Here is a tiny trained network, its code and every weight. The questions are about switching its units off for an input and a class, where a switched-off unit gives its printed mean instead of its output.

import numpy as np


def w(rows, s, z=0):
    codes = np.array(rows[::2]) - 128.0
    scale = np.full(codes.shape[1], s)
    scale[-1] = z or s
    return codes * scale


def norm(h):
    return h / np.sqrt((h * h).mean(-1, keepdims=True) + 1e-5)


def f(y):
    return np.maximum(y, 0)


def log_softmax(a):
    a = a - a.max(-1, keepdims=True)
    return a - np.log(np.exp(a).sum(-1, keepdims=True))


def net(x, mask):
    res = np.array(x, float).reshape(1, 5) / 4 @ E
    u = 0
    for l in range(3):
        y = f(norm(res) @ A[l][:, :-1].T + A[l][:, -1])
        res = res + np.where(mask[u : u + 12], y, B[l][:, -1]) @ B[l][:, :-1]
        u += 12
    return log_softmax(norm(res)[-1] @ U[:, :-1].T + U[:, -1])


A, B = {}, {}
E = w([
[99,43,155,109,182,166,134],'x0',
[72,144,78,137,81,7,42],'x1',
[137,155,184,224,140,113,165],'x2',
[33,227,4,159,102,155,237],'x3',
[6,141,186,119,154,144,65],'x4',
],0.0045)
A[0] = w([
[46,102,135,105,120,89,57,45],'0.n0',
[129,230,92,118,108,163,155,49],'0.n1',
[111,87,66,120,63,194,190,87],'0.n2',
[123,147,97,132,96,92,72,147],'0.n3',
[65,179,158,232,126,127,118,3],'0.n4',
[219,90,153,65,84,105,74,14],'0.n5',
[218,89,140,111,121,159,134,66],'0.n6',
[160,49,104,108,163,125,218,111],'0.n7',
[202,93,173,81,173,146,126,126],'0.n8',
[94,207,47,189,170,111,103,72],'0.n9',
[225,116,161,154,63,2,154,68],'0.n10',
[152,147,146,167,98,17,197,79],'0.n11',
],0.0056,0.0052)
B[0] = w([
[56,83,98,85,117,58,86,213],'0.n0',
[114,157,106,108,131,177,166,188],'0.n1',
[126,154,71,97,159,124,106,200],'0.n2',
[91,94,166,111,88,126,178,246],'0.n3',
[80,132,254,227,126,148,137,164],'0.n4',
[205,233,178,70,195,140,34,191],'0.n5',
[36,147,170,153,114,86,86,190],'0.n6',
[87,64,77,137,148,138,89,205],'0.n7',
[155,128,172,85,58,174,101,253],'0.n8',
[153,103,210,58,78,167,140,227],'0.n9',
[175,77,101,174,147,60,133,238],'0.n10',
[133,121,103,209,47,146,140,196],'0.n11',
],0.0061,0.0028)
A[1] = w([
[223,131,105,237,157,83,122,2],'1.n0',
[152,129,172,128,150,209,168,53],'1.n1',
[182,147,122,175,106,124,111,82],'1.n2',
[72,150,137,141,43,248,110,105],'1.n3',
[81,236,117,204,129,167,198,104],'1.n4',
[184,75,196,97,209,122,84,114],'1.n5',
[79,117,186,104,95,236,136,136],'1.n6',
[33,171,143,116,129,90,112,112],'1.n7',
[211,112,85,214,98,107,166,35],'1.n8',
[116,174,49,96,150,207,183,40],'1.n9',
[79,254,108,151,113,162,191,86],'1.n10',
[123,227,85,116,171,155,164,27],'1.n11',
],0.0062,0.0045)
B[1] = w([
[181,2,105,206,131,94,129,166],'1.n0',
[98,90,153,107,91,127,169,164],'1.n1',
[144,97,106,164,125,141,126,157],'1.n2',
[134,138,173,123,154,115,164,227],'1.n3',
[180,187,196,141,190,125,115,236],'1.n4',
[145,186,98,100,105,164,166,248],'1.n5',
[154,102,116,176,93,89,165,252],'1.n6',
[98,124,166,144,149,74,99,225],'1.n7',
[171,95,87,153,122,71,119,178],'1.n8',
[174,137,56,49,185,130,127,197],'1.n9',
[181,178,156,102,187,107,113,232],'1.n10',
[173,137,69,64,147,68,147,159],'1.n11',
],0.0086,0.004)
A[2] = w([
[123,118,44,105,56,97,169,128],'2.n0',
[133,56,100,100,116,175,140,145],'2.n1',
[9,110,149,112,161,81,116,106],'2.n2',
[240,184,170,109,70,108,96,99],'2.n3',
[93,86,47,121,160,180,121,24],'2.n4',
[115,99,105,136,98,222,175,111],'2.n5',
[141,86,33,157,141,153,79,115],'2.n6',
[102,125,155,118,96,79,70,39],'2.n7',
[253,162,141,143,158,184,167,97],'2.n8',
[61,69,168,149,82,129,105,160],'2.n9',
[95,54,177,139,91,218,206,3],'2.n10',
[113,162,122,84,170,113,168,32],'2.n11',
],0.0076,0.0042)
B[2] = w([
[93,183,153,166,146,159,142,176],'2.n0',
[127,114,161,166,146,149,147,171],'2.n1',
[106,111,111,109,94,70,70,222],'2.n2',
[124,134,103,146,111,254,120,252],'2.n3',
[61,92,118,184,201,171,113,142],'2.n4',
[100,103,171,155,115,72,174,155],'2.n5',
[103,109,171,194,122,158,127,162],'2.n6',
[79,110,97,109,133,143,119,179],'2.n7',
[67,95,91,63,121,48,78,254],'2.n8',
[127,135,67,95,103,107,151,209],'2.n9',
[127,81,161,63,131,89,231,164],'2.n10',
[190,119,83,113,129,136,127,160],'2.n11',
],0.0084,0.0054)
U = w([
[188,205,71,27,217,105,168,248],'0',
[192,102,128,54,71,242,50,157],'1',
[120,214,83,181,69,144,163,3],'2',
[205,58,115,241,86,104,120,207],'3',
[58,84,82,160,210,203,162,24],'4',
[121,216,253,197,176,75,148,55],'5',
[24,118,120,69,84,48,53,163],'6',
[134,48,201,55,109,134,238,175],'7',
],0.015,0.0026)

Each question gives the input, the list of numbers given to net, and the class t.
The units are the neurons (one row each of A and B). Each row of codes is followed by its name. A weight is (code - 128) times the scale printed after its matrix; where a second scale follows, it is the last column's (A, B and U).
mask holds one flag per neuron, layer by layer. A switched-off neuron (its flag False) gives its mean, the last column of its row in B, instead of its output. The means were averaged over made-up inputs and are rounded, as every weight is.
A unit's drop is (log p(t) with every unit on - log p(t) with that unit switched off) / (log p(t) with every unit on - log p(t) with every unit switched off).
The circuit of an input: a set's keep is (log p(t) with only the set's units on - log p(t) with every unit switched off) / (log p(t) with every unit on - log p(t) with every unit switched off). Starting from the 12 units with the biggest drops (on a tie, the unit counted first), units are removed one at a time, each time the one whose removal leaves the highest keep (on an exact tie, the one counted first), for as long as the keep stays at least 0.8.
units of the circuit, in order: the units of the circuit, biggest drop first
most important unit: the unit with the biggest drop
top k neurons: the k neurons with the biggest drops, biggest first
top k neurons in layer l: the k neurons of layer l with the biggest drops, biggest first
drop when u is switched off: that unit's drop, to one decimal
input [-6,0,7,4,1], class 5: most important unit : 0.n4
input [-7,4,-1,4,-1], class 0: top 2 neurons in layer 0 : [0.n1, 0.n8]
input [-5,2,-5,-3,-5], class 1: top 2 neurons : [0.n5, 2.n3]
input [3,8,7,-7,0], class 3: top 2 neurons : [0.n10, 2.n8]
input [7,-1,-6,6,6], class 0: units of the circuit, in order : [1.n9, 2.n11]
input [-2,6,1,8,7], class 5: top 2 neurons : [1.n4, 1.n10]
input [-3,-4,4,-5,2], class 1: top 2 neurons : [2.n3, 0.n3]
input [-1,8,-7,7,-3], class 0: top 2 neurons in layer 2 : [2.n8, 2.n11]
input [4,-5,-8,4,8], class 0: units of the circuit, in order : [1.n9, 2.n11]
input [-2,-4,5,-7,6], class 7: top 4 neurons : [2.n10, 1.n10, 1.n4, 0.n5]
input [6,4,-3,6,-2], class 0: top 2 neurons : [0.n10, 0.n0]
input [5,-1,-3,-5,5], class 7: top 4 neurons : [1.n10, 1.n4, 2.n10, 1.n9]
input [8,-3,-8,-6,4], class 7: top 3 neurons : [1.n10, 1.n4, 2.n10]
input [-7,-7,0,-3,-3], class 1: units of the circuit, in order : [2.n3]
input [-7,7,-1,-6,-2], class 3: top 2 neurons : [0.n10, 1.n0]
input [-2,2,-1,-6,-6], class 1: top 3 neurons : [0.n5, 2.n3, 0.n8]
input [-6,2,7,6,-2], class 5: top 3 neurons : [0.n4, 1.n4, 0.n11]
input [7,-8,-2,7,1], class 0: drop when 1.n9 is switched off : 0.2
input [-3,6,-1,-4,-6], class 3: drop when 0.n10 is switched off : 0.3
input [-7,4,-5,-2,-5], class 3: drop when 0.n10 is switched off : 0.7
input [-4,-7,5,-8,-1], class 1: drop when 2.n3 is switched off : 0.2
input [2,1,8,-8,1], class 1: top neuron in layer 1 : [1.n5]
